Below is a small trained network, with its code and all its weights. Each question gives an input and a target symbol and asks what happens when units are switched off, that is, made to give their printed mean instead of their output.

import numpy as np


def w(rows, s, z=0):
    codes = np.array(rows[::2]) - 128.0
    scale = np.full(codes.shape[1], s)
    scale[-1] = z or s
    return codes * scale


def norm(h):
    return h / np.sqrt((h * h).mean(-1, keepdims=True) + 1e-5)


def f(y):
    return y / 2 * (1 + np.tanh(0.7978845608 * (y + 0.044715 * y**3)))


def softmax(a):
    e = np.exp(a - a.max(-1, keepdims=True))
    return e / e.sum(-1, keepdims=True)


def log_softmax(a):
    a = a - a.max(-1, keepdims=True)
    return a - np.log(np.exp(a).sum(-1, keepdims=True))


def net(x, mask):
    ids = ['ΞΩβγδζηθλμσφ'.index(c) for c in x.split()]
    T = len(ids)
    res = E[ids] + P[:T]
    q, k, v = (norm(res) @ M[0].T for M in (Q, K, V))
    z = softmax(np.where(np.tri(T) > 0, q @ k.T / 4**0.5, -1e9)) @ v
    res = res + np.where(mask[0], z, O[0][:, -1]) @ O[0][:, :-1]
    y = f(norm(res) @ A[0][:, :-1].T + A[0][:, -1])
    res = res + np.where(mask[1:25], y, B[0][:, -1]) @ B[0][:, :-1]
    return log_softmax(norm(res)[-1] @ U[:, :-1].T + U[:, -1])


Q, K, V, O, A, B = {}, {}, {}, {}, {}, {}
E = w([
[125,133,119,134,165,121,136,125,173,170,130],'Ξ',
[134,116,93,136,197,185,127,107,116,92,120],'Ω',
[100,176,143,199,154,145,82,121,102,118,180],'β',
[153,96,1,179,174,58,153,187,64,169,155],'γ',
[89,114,132,148,112,144,127,104,147,165,161],'δ',
[100,95,120,122,145,191,172,98,101,165,124],'ζ',
[101,145,126,112,146,115,96,93,136,120,164],'η',
[124,96,115,156,145,160,133,138,159,187,125],'θ',
[130,171,119,106,113,141,143,112,139,137,132],'λ',
[96,153,132,144,111,164,110,87,99,135,169],'μ',
[144,154,101,112,139,183,130,162,136,133,95],'σ',
[143,149,135,127,172,145,99,136,133,127,134],'φ',
],0.011)
P = w([
[73,162,64,114,178,75,153,109,122,139,34],'0',
[87,151,50,72,197,190,54,73,178,213,144],'1',
[150,126,63,82,156,177,97,87,146,154,167],'2',
[151,114,92,120,149,181,133,104,118,134,155],'3',
[176,144,120,125,145,180,130,118,129,128,182],'4',
[164,140,133,145,120,174,141,119,109,114,184],'5',
[114,117,144,165,118,181,154,126,92,129,187],'6',
[111,140,163,182,103,185,143,141,81,138,185],'7',
[111,137,142,208,97,160,128,147,99,127,191],'8',
[104,137,171,240,113,159,125,146,110,124,193],'9',
[92,146,185,255,121,134,122,134,115,104,200],'10',
],0.0073)
Q[0] = w([
[91,148,140,150,143,174,86,111,140,158,169],'h0',
[174,107,141,151,104,112,175,159,103,111,187],'h0',
[160,91,158,84,80,1,130,160,111,73,40],'h0',
[110,155,119,143,146,161,113,145,118,135,138],'h0',
],0.033)
K[0] = w([
[115,107,143,96,142,105,149,177,95,149,164],'h0',
[76,176,169,100,135,110,117,98,142,110,33],'h0',
[159,141,211,88,125,230,75,78,253,124,150],'h0',
[128,147,114,141,126,95,167,165,108,130,106],'h0',
],0.024)
V[0] = w([
[124,110,115,170,172,197,89,113,51,81,154],'h0',
[155,187,145,74,160,117,73,132,110,95,93],'h0',
[174,117,125,161,174,114,120,194,144,129,85],'h0',
[107,135,121,121,135,5,80,99,142,121,190],'h0',
],0.017)
O[0] = w([
[125,104,78,185,67,148,126,47,112,50,55,231],'h0',
[152,147,90,91,136,181,35,252,112,196,82,97],'h0',
[254,146,169,171,85,172,147,74,133,149,106,229],'h0',
[136,98,217,73,133,46,48,81,77,86,102,255],'h0',
],0.008,0.0077)
A[0] = w([
[92,154,119,42,150,187,111,115,178,99,106,134],'n0',
[80,123,125,98,149,116,71,93,105,135,87,107],'n1',
[124,164,160,110,141,129,63,108,162,160,140,74],'n2',
[127,127,173,68,102,173,129,76,196,77,76,92],'n3',
[187,86,118,128,134,112,118,151,120,182,147,82],'n4',
[60,120,159,121,133,66,141,132,161,118,138,113],'n5',
[117,71,67,150,123,88,120,170,104,145,130,112],'n6',
[156,127,167,111,133,97,119,142,103,109,136,106],'n7',
[143,144,159,107,123,118,160,169,120,138,172,73],'n8',
[98,136,149,126,130,143,208,116,136,134,168,100],'n9',
[105,175,139,123,171,134,166,135,149,124,38,124],'n10',
[96,147,148,133,182,140,160,131,133,139,87,139],'n11',
[131,106,63,118,92,145,84,119,161,84,82,119],'n12',
[100,154,76,136,94,156,163,146,134,118,98,105],'n13',
[72,130,96,131,105,140,173,160,181,103,159,2],'n14',
[140,107,150,111,74,136,126,185,104,140,105,73],'n15',
[166,125,10,77,140,72,171,177,87,142,179,121],'n16',
[57,136,133,98,106,122,108,203,132,125,126,97],'n17',
[75,135,140,122,152,178,146,193,156,140,142,74],'n18',
[60,103,80,103,100,116,136,167,141,77,114,30],'n19',
[148,117,149,175,102,102,162,182,76,74,137,110],'n20',
[152,161,86,90,141,50,226,143,123,80,48,105],'n21',
[144,122,138,117,116,149,163,114,166,194,138,72],'n22',
[190,139,74,106,121,133,157,124,120,98,169,113],'n23',
],0.014,0.0057)
B[0] = w([
[102,156,171,174,106,136,100,153,101,91,154,151],'n0',
[183,109,66,126,134,102,171,172,161,151,125,246],'n1',
[122,121,97,105,144,139,164,107,107,106,83,167],'n2',
[176,83,113,120,139,97,153,50,127,146,115,254],'n3',
[105,171,159,128,94,152,153,110,110,89,148,163],'n4',
[163,95,105,128,127,180,113,129,74,114,222,167],'n5',
[152,142,108,170,128,92,161,115,115,110,131,160],'n6',
[112,96,132,122,98,129,166,163,153,148,122,181],'n7',
[83,148,110,134,166,120,172,121,153,123,129,154],'n8',
[139,127,137,123,162,151,66,78,166,87,98,191],'n9',
[126,136,164,128,115,151,118,129,135,110,169,121],'n10',
[110,133,164,130,123,138,124,112,140,109,147,126],'n11',
[98,110,126,114,169,130,157,44,131,157,125,252],'n12',
[77,85,163,149,120,121,122,201,109,131,126,151],'n13',
[132,117,96,96,68,150,173,118,136,3,88,132],'n14',
[137,158,102,125,157,134,99,99,105,95,123,139],'n15',
[172,88,52,131,143,90,154,54,136,147,90,169],'n16',
[75,155,203,168,120,104,68,109,115,125,112,166],'n17',
[124,123,125,62,51,114,98,80,175,151,169,145],'n18',
[151,215,115,206,64,105,155,142,120,104,124,145],'n19',
[131,161,138,168,98,102,130,109,110,108,166,179],'n20',
[125,102,64,91,183,143,125,100,147,146,114,136],'n21',
[147,132,118,160,165,85,135,209,138,129,134,163],'n22',
[122,104,167,136,131,120,96,137,133,149,107,166],'n23',
],0.022,0.0066)
U = w([
[196,91,52,118,154,81,167,78,114,168,86,212],'Ξ',
[181,113,241,111,47,103,143,115,117,153,136,78],'Ω',
[124,186,106,238,76,74,135,137,75,96,163,158],'β',
[119,88,109,103,169,175,96,136,94,90,255,104],'γ',
[147,150,83,134,56,188,112,162,207,220,179,176],'δ',
[135,182,162,177,226,130,76,141,231,112,112,7],'ζ',
[100,104,163,90,160,46,50,189,66,91,77,229],'η',
[20,205,116,53,113,81,65,83,157,182,145,87],'θ',
[80,189,154,81,169,139,254,154,128,111,129,104],'λ',
[69,99,75,106,68,167,121,150,193,22,91,66],'μ',
[22,85,150,192,153,186,116,138,101,205,86,44],'σ',
[161,221,96,93,132,217,76,119,68,118,81,122],'φ',
],0.0067,0.0012)

Each question gives the input, a string of symbols that net reads in full, and the target symbol t.
The units are the heads (4 rows each of Q, K, V and O) and the neurons (one row each of A and B). Each row of codes is followed by its name. A weight is (code - 128) times the scale printed after its matrix; where a second scale follows, it is the last column's (O, A, B and U).
mask holds one flag per unit, heads first, then neurons. A switched-off unit (its flag False) gives its mean, the last column of its rows in O or B, instead of its output. The means were averaged over made-up inputs and are rounded, as every weight is.
A unit's drop is (log p(t) with every unit on - log p(t) with that unit switched off) / (log p(t) with every unit on - log p(t) with every unit switched off).
The circuit of an input: a set's keep is (log p(t) with only the set's units on - log p(t) with every unit switched off) / (log p(t) with every unit on - log p(t) with every unit switched off). Starting from the 12 units with the biggest drops (on a tie, the unit counted first), units are removed one at a time, each time the one whose removal leaves the highest keep (on an exact tie, the one counted first), for as long as the keep stays at least 0.8.
units of the circuit, in order: the units of the circuit, biggest drop first
unit that matters most: the unit with the biggest drop
top k neurons: the k neurons with the biggest drops, biggest first
drop when u is switched off: that unit's drop, to one decimal
input μ β θ φ φ σ μ δ ζ β, target β: unit that matters most -> n19
input ζ γ λ δ ζ θ μ γ, target μ: units of the circuit, in order -> (h0; n14)
input λ μ λ β μ β λ η δ, target θ: units of the circuit, in order -> (h0; n18; n17)
input ζ β σ β η, target μ: units of the circuit, in order -> (h0; n14)
input μ γ μ δ Ω γ γ, target β: units of the circuit, in order -> (n19; h0)
input θ Ω μ φ θ, target ζ: top 2 neurons -> (n9; n22)
input θ λ θ β ζ θ μ Ω φ φ ζ, target ζ: units of the circuit, in order -> (h0; n9; n22)
input γ ζ θ γ Ξ γ λ ζ, target Ω: top 2 neurons -> (n1; n12)
input δ σ γ Ω Ω γ δ γ δ φ γ, target γ: units of the circuit, in order -> (h0; n5)
input ζ Ω ζ, target μ: units of the circuit, in order -> (h0; n14)
input Ξ δ φ η γ β δ μ Ω ζ γ, target λ: units of the circuit, in order -> (h0; n4; n8)
input μ θ Ω Ξ σ, target β: units of the circuit, in order -> (h0; n19)
input γ φ β β μ γ θ μ δ δ Ξ, target Ω: units of the circuit, in order -> (h0; n1; n12)
input η β θ δ β β β θ ζ, target η: units of the circuit, in order -> (h0)
input μ β β β η μ φ, target β: units of the circuit, in order -> (h0; n19)
input γ θ γ μ, target Ω: units of the circuit, in order -> (h0; n12)
input γ Ξ λ σ θ δ μ γ η γ, target β: top 3 neurons -> (n20; n3; n12)
input λ μ μ β, target θ: top 2 neurons -> (n18; n17)
input γ γ λ θ φ β φ Ξ β Ξ φ, target Ω: top 2 neurons -> (n1; n12)
input σ σ η β λ ζ μ, target δ: units of the circuit, in order -> (h0)
input η λ ζ δ ζ σ, target η: drop when h0 is switched off -> 0.9
input φ β β η μ φ σ β, target φ: drop when h0 is switched off -> 1.1
input ζ η θ σ σ, target μ: drop when n17 is switched off -> 0.0
input Ξ δ β σ θ μ, target λ: drop when h0 is switched off -> 1.1
